[-14 -10  -6   7 -10  11  -5  -9  -3 -16   3   9   5  16 -45  -8 -17  -5
 -13  11 -16 -11 -14   6   8 -16  10  -8 -37  -2   7   2  10  -9  26  -7] | Q > Nc
[  6   3   0  18  -3  -5  19   6  -2   1   4  -6   3   5  15 -10   0  -7
  12  10   7 -13   3 -11  -1  -2  -3  -2 -16  -4  -7   3  -9 -11  -2  -8] | K > GP
[  0   5 -15  11  15   4 -12   1 -19  20   1 -15   6  23  20  10   5  -6
  25  -4   2 -11  21   6 -18  27  -8  -5  10  -6 -14   4 -24  -4   0 -10] | E > Fz
[ -3  10  -6 -19  -4   6   5   0   0   5  20   1   4 -12  -8   6  -9   9
  -4  -8   3  -5   1   3  -7  -6   9  -6 -22   0   4  13   1 -19 -10  -6] | N > QQ
[ 11  -4   4  17   5   3 -10  -9   0  -2  -3  -3   1  -2   1   3 -11  -8
   0  12   4  -5  -3  -6   7  -6  -1  -3  -7  -5  -3 -17  -3  -5   3  -5] | K > QS
[ 11   0   2  -6   6 -16  -8 -12   3  14   2   5   5 -47  31  26  -1  -9
  18  13  15   0   9   3  -9  11   0  -5  12  -3  -9   2  -9   0 -25   1] | N > Cz
[ -2   0  -4  29  13  -8 -22  -1  -8  12  -4  -9   1  12  28   4   7 -16
  28   8   3   2  11 -10 -17  23 -10  -8   2 -10 -13  -7 -23  -8  -5 -13] | E > Pc
[ -3   4  -7 -25 -10   1   6 -15   8  -4   4  14  -1 -32 -29  16 -25   5
 -22  -4  -2  -6  -9  15  -4 -12  18  -4 -15   6   3   7  20   6  -1  -1] | N > QQ
[  0  -4  -5  18   3  14 -19  -4 -15  -4  -8 -10  10  27 -13  -3  -5  -9
   2   3 -12   2   1   5  -7   9  -4 -11 -19  -9   4  -5  -7  -9  18 -12] | E > Pc
[ -8   4  -9   0  -2  13  -4  -1  -8  -9   3   1  10  25 -10  -6  -3  -2
   2  10   3 -10  -1   0 -10   6   4  -7 -28  -8  -2  18  -3 -14   2  -2] | E > Fz
[  0  -6  -4  12 -11  17 -15 -12  -5  -9  -6   7   3  12 -22 -14 -13 -14
  -7  26 -11  -9 -14   4  -2   2   2 -10 -38  -8   0   3   7  -6  14 -13] | E > Pc
[ 13  -5   5   9   2 -11 -12  -7   1   9 -15  -3  -4 -13   5  10 -11  -7
   4   8   7  -2  -4   2  -4  -2  -2   8   5   7  -7 -11  -2   1   1  -6] | N > Cz
[ 16   3   3  23  10  -7 -29  -5 -14  17   0  -9  -1   2  31   9   3 -14
  29   5   4  -9  19   1 -21  25 -12  -5  17   5 -21  -3 -24  -4  -6 -19] | E > Pc
[ -3  -3  -3  11   4   5  -7   1 -11   7   0 -11   5  17   3  -6  -1  -3
  11  15  -7  -7   5  -1  -5   6  -5 -10  -5  -4   1   2 -11  -7   9  -7] | E > BF
[ -9  -6   0  -5   0   9  -2  -8  -6  -6  -8   5   0  10 -24   4  -3   2
  -9  -1 -12  -5  -6  12  -4   3   1  -1  -4   1   5   1   5   6   6  -3] | K > RF
[  6  10  -2  12   4  -7 -10  -1  -4  10   2  -8   1   5  15  -7  -7  -7
  16  11   8  -9   8  -9 -10   0  -9  -8 -16  -4  -9   5 -12 -26  -3 -12] | K > GP
[  4   7  -3 -13  -7   6   3 -14   6   0   3  10  -3 -29  -5   9  -9   0
  -9  11   8   0  -3   9  -8  -1   5 -21 -16   0   1  10   8  12 -12   4] | N > QQ
[  5  -1  -1  -8 -14   4  -8 -14   7  -8  -4  17   5 -21 -18   6 -13  -5
 -15  12  -4  -5  -9  15   2  -4   2  -4 -25  -3  -1   3  12   3  -4  -2] | N > Cz
[  6  -1  -1  12   7  -2  -2   5  -2   4  -1  -3   1   0  17  -7   5 -11
  11  13   4  -4   6  -5  -4   5 -24  -4  -5  -5 -13  15  -6  -9  -6  -5] | K > GP
[ 15  -4   2  20   6 -11 -12   3  -7   1  -4  -7  -3  -7  29  -1 -13 -19
  14  11  12   6   4 -11   2   7 -12  -2   9  -2  -7 -16 -15 -10  -6  -7] | K > QS
[  9   5  -8  19   7  -2 -16   1 -13  10  -6 -11  -1  14  19   2  -4 -10
  20   8   1  -8   8  -4 -11  12  -8  -9  -9  -8  -2  -3 -15 -13   0  -9] | K > GP
[  1   0   0   7  -9   4  -2  -9   1 -11   2   7   1   5 -20  -9 -15  -9
 -13  18  -1  -6 -17  -5  11 -15  11  -6 -33  -2   1   3  10  -7   8   5] | Q > Nc
[  9   7  -2  -3   5 -10 -23 -12  -5  19  -2  -5  -2 -30  30  27  -3  -8
  14  12  15   2   9   1 -13   8   0  -5  -1  -2 -13   6 -11  -1 -22  -5] | N > QQ
[  4   5  -4  -2  -3   6 -24 -12  -7   6   1   2   2  -7  -1   7  -8 -10
   7  19  -1  -8   0   1 -12  12  -3  -5 -17  -7 -10  10  12  -1  -5  -8] | K > RF
[-10  11 -12   2  16  15 -10   3 -15   3  -4 -14   3  27 -29  19  -6   9
   2 -18 -20 -20   5  11 -15   7   9   3 -11  -4  -1  -1  -3  -8  21 -12] | E > BF
[  2   5  -1 -14  -5   0  -4 -21  -5   5   2  13  -1 -28  -9   3 -12  -2
  -9  10   6  -2  -1   9   0   9   5 -10 -11  -3  -1   7   7  48  -6   3] | N > BQ
[-12   4  -2 -15 -10  -4  -7 -18  -8  -9  -6  15  -6 -29 -25   8 -22   0
 -17   0  -2  -3 -15  11   7  -7  14  -3 -16   4   3   0  11  10  -2   0] | N > QQ
[  6   4   1  15   0  -9   5  15  -1   1   7 -12   0   3   9  -5  -5   4
   4   0   3  -3   6 -22   5 -16  -4 -10   7  -5   3  -6  -6 -16   6  -3] | Q > Qc
[ 15  11   0   4  -2 -13  -8  -8  -1  10   4   4  -6 -26  24   2  55 -11
   6  18  15   3   3   2  -5   0  -1 -12 -12  -6 -11   5   2  -4 -18  -7] | N > Cz
[ -2  -2   1  -1  -2  -4   1  -7   1  -9  -1   7   2  -2 -28  -6 -18   0
 -20   9  -9  -3 -15   1   9 -22  16  -6 -20  10   4 -12  14  -3  11  -3] | K > QS
[  5   3  -2  22   8  -4   5  15  -7   7   7  -9   4  22  -6  -5 -12   2
  -7   1 -13  -8  -5 -20  10 -28   6   0  -8   4   5 -11  -5 -16  13  -4] | Q > Qc
[  5   0  -7   0 -12   2 -12  -4   0   5  -9  10   0 -14 -17   7 -23  -7
 -18  12   2  -6 -11   3   6 -19  11  -8 -27   2  -5  -3   5  -4  -6 -14] | N > Cz
[ -8   0  -5  17   2  -5   4  14   1  -2   3  -7  -2  23  -5 -12 -10  -6
  -7   3   0  -3  -5 -16   6 -16   7  -2 -14   5   4  -6   8 -15   9  -3] | Q > Nc
[ -5   2  -2  11  15  -4   0   2  -4  -1  -3  -8 -10   7 -21  13 -12   6
  -9 -15  -6  -4  -9   4   8 -25  13  -3   7   5   5 -16   4  -1  15   4] | Q > ZP

[-13  -9 -10   0 -19  -3  14  -7  -2   1   2   8  23   5  -3  20  -5  24
   3  -9  -3   3 -11  -3  -3   9  -5   8  -2   4   4  -1  -1  -4  10   1] | LD > U
[ -4 -14   0   5 -24  -7   0 -19  -8  26 -33  -9  -4  15   4  18  -6  16
  11 -12   8   2  -2  -6  10  13  -3  -5  -6  10  14  -4   5   0  -3  12] | LD > U
[ -8  -7  10   7 -21   4 -14   3 -10  25 -28 -22 -26  13   8  16 -18  21
  10 -10  23   3  -2  -8   4   8  22 -12  12   5  12  -3   2   1 -12  11] | Cg > A
[-19 -14  -1  -3 -28   4  -2 -19   6  -1   8  -8  -9  13   8 -46 -18   2
  -1  -7   3   3   3  -6 -10   5  15   2  -9   3   2  -4 -14   9  -2   3] | GL > L
[-23   1  -2   4 -18  -9  -6 -11  -2  16 -21  -4   8  16   8  22  -8  17
   4 -16  19   8  -7  -7   1  18   0   0  -9   9  10   0   8   0   0  14] | LD > U
[  3 -22   0   5  -1  14  14   4  -5 -11  29   1   0  -5   0 -17   1   0
  -4  11 -26   2   4   3  -5   2  10  -2   7  -4  -9   0 -14   3   4  -8] | GL > G
[-24 -22   5  -1 -19   3 -17   6  -2   3   2  -7 -15  21  12  -8 -12   6
  -4  -6  21  14   1  -9  -6  11  28  -8 -22   5  10  -3 -17   8  -2   2] | GL > G
[-21 -31   2   5 -25  12  -4  -3  -6  -2   8  10  -2   7   1 -33  -3  10
  -5   3   4  15   5   0  -9   8  10  -7  -8  -3  -9  -1  -4   5  -4   5] | GL > G
[ 28 -14   4  -1  -7   4   1   7  -9   0   1   7  -7  11  -8 -40 -18  -7
  -3  -4 -14  -7  -2  -4   2   5  10 -11   4  -2   9 -13   8   4 -11   8] | GL > G
[ -3  17   9  10  11   8  13  10   2  -9   1 -14 -18   0   5 -27 -10   4
   3   1  -1  -1  -4   1  -2  -1 -11  -5  14  -1  -3  -1  -7  -3   0   1] | Cg > A
[ -6  13   6   2  -2   2  16  -2   1  -8  -1 -18 -11   2   6 -21 -18  21
   2   1   9  -1   2  -3  -6  -1 -17   1   5   8   2   0 -27   2  -1   1] | Cg > A
[-22  -6   4  -7 -22  -6 -12  -2  10   0 -23   4 -19  13  11 -18 -16  -9
  -4 -15  24  18   8  -1  -2   6  21   3  -7   5   6   7  -9   2  11  12] | FB > X
[-18  12   3   2   0   4   8   8   8 -11   5 -13  -1   7   4 -10 -16  24
   3  -5  10   1  -9  -1  -8  -2  -6   2   8   0   0   0 -13   0   2  -1] | Cg > H
[-14   8   4  -2 -25   0  -1  -4   1  -3 -10  15   3  -2   6 -25 -18  -3
   1 -11  10   5   6   0  -6   9   4   1   2  -3   0   4   0   3  10  10] | FB > Y
[-16  -3  -8  -2 -18  -8  19 -22   5 -14 -11  -4   2  12  -2 -10 -12  28
  -1 -11  18   7  -7  -5  -1   4 -25  13   3   9   3   0  -9  -2   4   8] | LD > U
[ -4   3   9   7  -4   6  -1  16  -6   3  -6 -19 -20  10   6   6 -18  14
   4  -8   4   0  -7  -3   0   5  21  -9  14   5  11  -3  -4   1  -6   3] | Cg > H
[  8 -26   5   5 -20  16  -1   5  -7   1   8   3 -19   2   2 -29  -9 -16
  -3  -3 -24   1   4  -2  -1  22  39 -15  11  -3   3  -6  -4   6  -4   4] | GL > G
[-17 -38  -1   0 -22   7  -8 -17  -1   2   0 -12 -26  20   8 -38  -2  -3
  -4  -1   6  11   8  -6  -4   3   8  -8 -21   3   3  -6 -24   7  -9   4] | GL > L
[-12   2   0   2  -7   5   7   7  -3  -1   2 -16   0   2   5  22 -12  27
   8  -6  -1  -2 -11  -5  -3   0   9  -1  15   3   5  -1 -13   1   3  -2] | Cg > H
[ 11  -6   4  -2 -14   2   2 -11  -4  -1  -2  -3 -12   8   3 -31  -9 -12
  -1  -1  -4  -5   7  -8  -3  10   1  -9 -15   5  10  -5 -23  11 -11   4] | GL > L
[-19 -13 -10   1 -22  -8  15 -25  -1   5  -5  -9   2  13  -3   9  -6  17
  -6 -10   9  12  -4  -6  -4  16  -3  12  -1  10   6   0 -12   3   2   7] | LD > U
[-15  -4  -2  13 -14   1  20 -18  -4   5  -9 -11  -3   8   6   2  -5  14
   2  -8  -2   1  -6  -4  -1  10 -11   1   5   7   1  -1  -7  -2   2   6] | LD > U
[ -2   3   7   6 -15  -2  -6  -6  -1  14 -26   2  -8   0   9  -4  -6  -5
  10  -6  11   4   6  -1   8   6   4  -4   7   2  -1   3  11  -4   6  12] | FB > Y
[-17   4   4   3 -14   7   2   1   1  -5  -5 -10 -13   6   7 -14 -14  16
   7 -10   7  -1  -8  -5  -4  -1   0  -5   6   0   3  -2 -10   1   0   4] | Cg > H
[-12  -7   6   4 -13   4   2   2  -2   5 -11 -15 -21   6   5   2 -14  20
   0  -6  13   7   0  -2   0   6  16  -4  14   4   4   1 -10  -2   2   5] | Cg > A
[ -1  -9   2  -1  -9   4  -1  -5   0  -3  10  -2 -10   1   3 -22  -1 -10
  -7   2  -4   4   6  -3  -1   7  12  -2  -6  -1  -2  -1 -12   7  -3   0] | GL > L
[-19  -2   4  -1 -28  -9  -1  -4   9   9 -26  16   2  10  16 -21 -19  -5
   3 -17   9  16   6  -5   1   9   8   1 -10   7   6   6   3  -3  17  14] | FB > X
[ -6 -10   0   1 -20   1  16 -17  -3   7  -8 -16  -6   5   5  -8 -14  24
   8  -2   2   3   2  -6   0   5  -5   7   4  10   4  -4 -18   1   5   2] | LD > J
[ -1 -18   5   2 -23  11   0 -16  -4  -4   8  10  -3   3   3 -55  -9  -4
   1   1  -8   1   7  -5  -7   7   1  -7  -9  -4  -7  -7  -8   7  -5   4] | GL > G
[-29  -7   2   6 -26   3 -11  -8   5   9 -12   2  -9   5  15   2  -1 -13
  -4 -11  12  18   4   1  -4  15  25  -3  -3   0  -3   7   0   3   8  10] | FB > X
[-13   4   2   6  -4   8  12   0   2 -10   7 -14 -16   3   4 -12  -7  10
  -2  -4   4   4  -4   2  -5   4   1   0  15   1  -4   1 -12  -1   2   0] | Cg > A
[-11 -18  -3  -5 -22  -3   7 -18  -1   9  -9 -17  -5  11   2   4 -14  29
   8  -3  11   3   1  -5  -2  -1   1   9   3  10   7  -3 -15   1   4   1] | LD > J
[-19  -2   6   9  -4   6   1   4  -6   7  -9 -22 -18   7   7  26  -2  17
   0  -1  15  10  -1  -2  -4  11  12  -4   5   7   0   5 -18   1  -1   3] | Cg > A
[-30  -1  -5  -4 -36  -5   0 -31   5  10 -17  -3   7   9   7  -1 -12  14
   7 -15  19   5  -4  -6  -5   8  -4  11  -6   4   2   0  -5   1   7   8] | LD > U
[-20   4  -7  -8 -23 -11  11 -11   4  -5  -5   4  14  12  -1  -2 -18  23
  -2 -11  16   9  -2  -9 -10  13 -12  14 -14   9   9   1 -22   6   6   6] | LD > U
[ -9   1   6   4  -5   6   3  -2   2   2  -7 -24 -27   7   6 -20 -12  13
   1  -3   9   1  -4  -1  -1  -4   5  -4  16   2   2  -5  -5  -2  -6   3] | Cg > A
[  8 -13   4   4  -8   9  -9   0  -6   6   4  -9 -15  12   5 -19  -9  -5
   1  -4 -13  -6   0  -8   1   6  21 -18  -8   2  11 -10  -6   9 -13   1] | GL > L
[-17   6   3   2 -28  -2  -3  -2   2   4 -26  12  -5   3   8  -6 -11   0
   3 -13  19   9   1  -2   0   7  -2  -3  -1   1  -2   6   1  -2   9  14] | FB > Y
[-23  -2   3   2 -20  15   1   0  -2  -6   5 -11  -5  -4   6   4 -11  25
   8  -2  10   0  -2  -5  -6  -4   7  -1  13  -4  -5   1 -20   1   6  -2] | Cg > A
[-20   1   5   3 -24   6   2 -14  -2   5  -2 -21 -14  10   8 -16 -18  24
   5  -7  16   5   1  -8  -9  11   5  -3   6   5   4  -1 -17   7  -8   5] | Cg > A
[-20   9   4   6 -11  -3   1  -5   7   1 -16   1  -4   4  12 -12  -7  -7
  -3  -7  15  11   5  -2  -3   9  -1   3  -8   4   0   8  -5  -1  10   8] | FB > X
[-16   3   1  -5 -13  -1   2  -2   8  -7 -11   6  -3   1  11 -15  -9  -2
   1  -5   9   7   7  -4   5   1  -5   0 -13   4   2   5 -22   1  12   3] | FB > Y
[-29  10   2   3 -20   7   1  -7   3  -3  -4 -16 -12  10   9   5 -18  17
   5 -17  13   5 -10  -5  -7   8  13   1  12   2   6   1 -13   2   1   6] | Cg > H
[ -2 -12   3  -6 -24   7 -10  -1   3  -1   9  11   5  -2   7 -36 -12  -1
   6  -1  -6  -2   8  -5  -8   0  19  -2  -8  -4  -3  -1  -5   8   6  -1] | GL > G
[ 22   4  -1   5   1   3  26  -8  -6  -3   3  -3  -2 -10  -9  -7  -6   7
   3   3 -16  -9  -1   0   3   1 -12   3  25   2   0  -5  -4  -3   0   1] | LD > J
[ -4 -17   1   0 -17   5  -5   4  -3   1   5  -2  -7   3  -2  -6 -10   7
  -3   2   2   7   5  -2  -5   8  29  -4   8   0  -1  -1  -4   2   1   2] | GL > G
[-24  -3 -12   3 -19  -2  35 -13   4 -11   3  10  25   4   0  -3  -8  29
   5 -12  -9   6 -15  -1  -4   7 -27  13   5   3  -2   1  -8  -8  22   0] | LD > U
[-30  -4  -4  -6 -28  -2  -2   1   6 -11 -11  21   6   6   4  -6 -14  11
  -2 -15  20  16  -2  -5  -7   4  -1   2  -9   1   0   8 -13  -3  19   8] | FB > Y
[-13  -3  -2  -2 -13 -11  19 -21   0  -2  -4 -16   6   3   5  17 -11  22
   1   4   7   6   7  -4  -6  12  -8  13  -2  13   4   5 -25   4   9  -1] | LD > J
[-23 -10   0  -3 -23  -1   4  -8  12  -1  -8  -2 -15  11  11 -29 -15 -10
  -7 -14   9  18   4   0  -5  10  23   7   6   4   4   4  -3  -2  12   7] | FB > X
[ -8 -16  -1   1 -20   9  11 -18  -2  -4  11   1   2   1   4 -38  -6   0
   1  -3 -17  -2   3  -5  -6   6  -4  -2  -7   1  -4  -6 -14   5  -1  -1] | GL > L
[  7 -19   3   0 -15   8   6  -9  -1  -2   9   0 -10   0   0 -38  -9  -6
   0   3 -14  -2   8  -2  -2  -6   9  -2   6   1  -2  -5  -9   4   1   1] | GL > G

[ 17  -4 -11   7 -11  22   6  -3  25 -15   2  -2   2   4   9  21   4   0
   0  -9   6  10   8   0  10 -11   3  21 -10 -12  17   0   8   2   0  11] | F > R
[ -2  -4 -10   3  -7  20  -4   2  21 -10   9  -7   7 -56  15  16  10  -5
   6  -1   4   5 -44   7   3  -1  12  11 -12 -15   3  -2  11   5  -9  16] | F > R
[  4  34 -12  13 -11   7  -1   2  -2  -2   8 -13   7 -13  20   5   3  -7
  -3   5   0   8  -4   5   3  -8  15  12  -2  -4  15   5  14  20  14  -4] | F > R
[ -4  -4 -18 -42   0  25 -11  -2   3 -12  16  19 -18   3  -6  31  24   1
  -8  -3   1  26   3   0 -19   2 -25 -11  -3  -8 -17  -5   6   0  17  11] | T > D
[  0  -1 -21  -6  -8  32   2   4  15 -12   4  -2 -11  13  20  25  19  -2
   1 -19   4  14   6  -1   6  -8   9  15 -12 -18   6 -16  14   4   2   0] | F > R
[  0  -9  -7  -4   1   9  -2   4   6 -12   6   3  -5  13  15  15   8 -10
  10  -6  -7  13   4 -11   2 -12   4   5 -20  -4   1   1  -5  15   4  11] | F > V
[  3  -4 -15   4   9  41  -6  -1   3 -19   3  16  19   8   3  30   4 -14
   4 -10  -6  26   6  -1   3 -16  -3   6 -28 -12   0  -8   8   3   7  17] | F > V
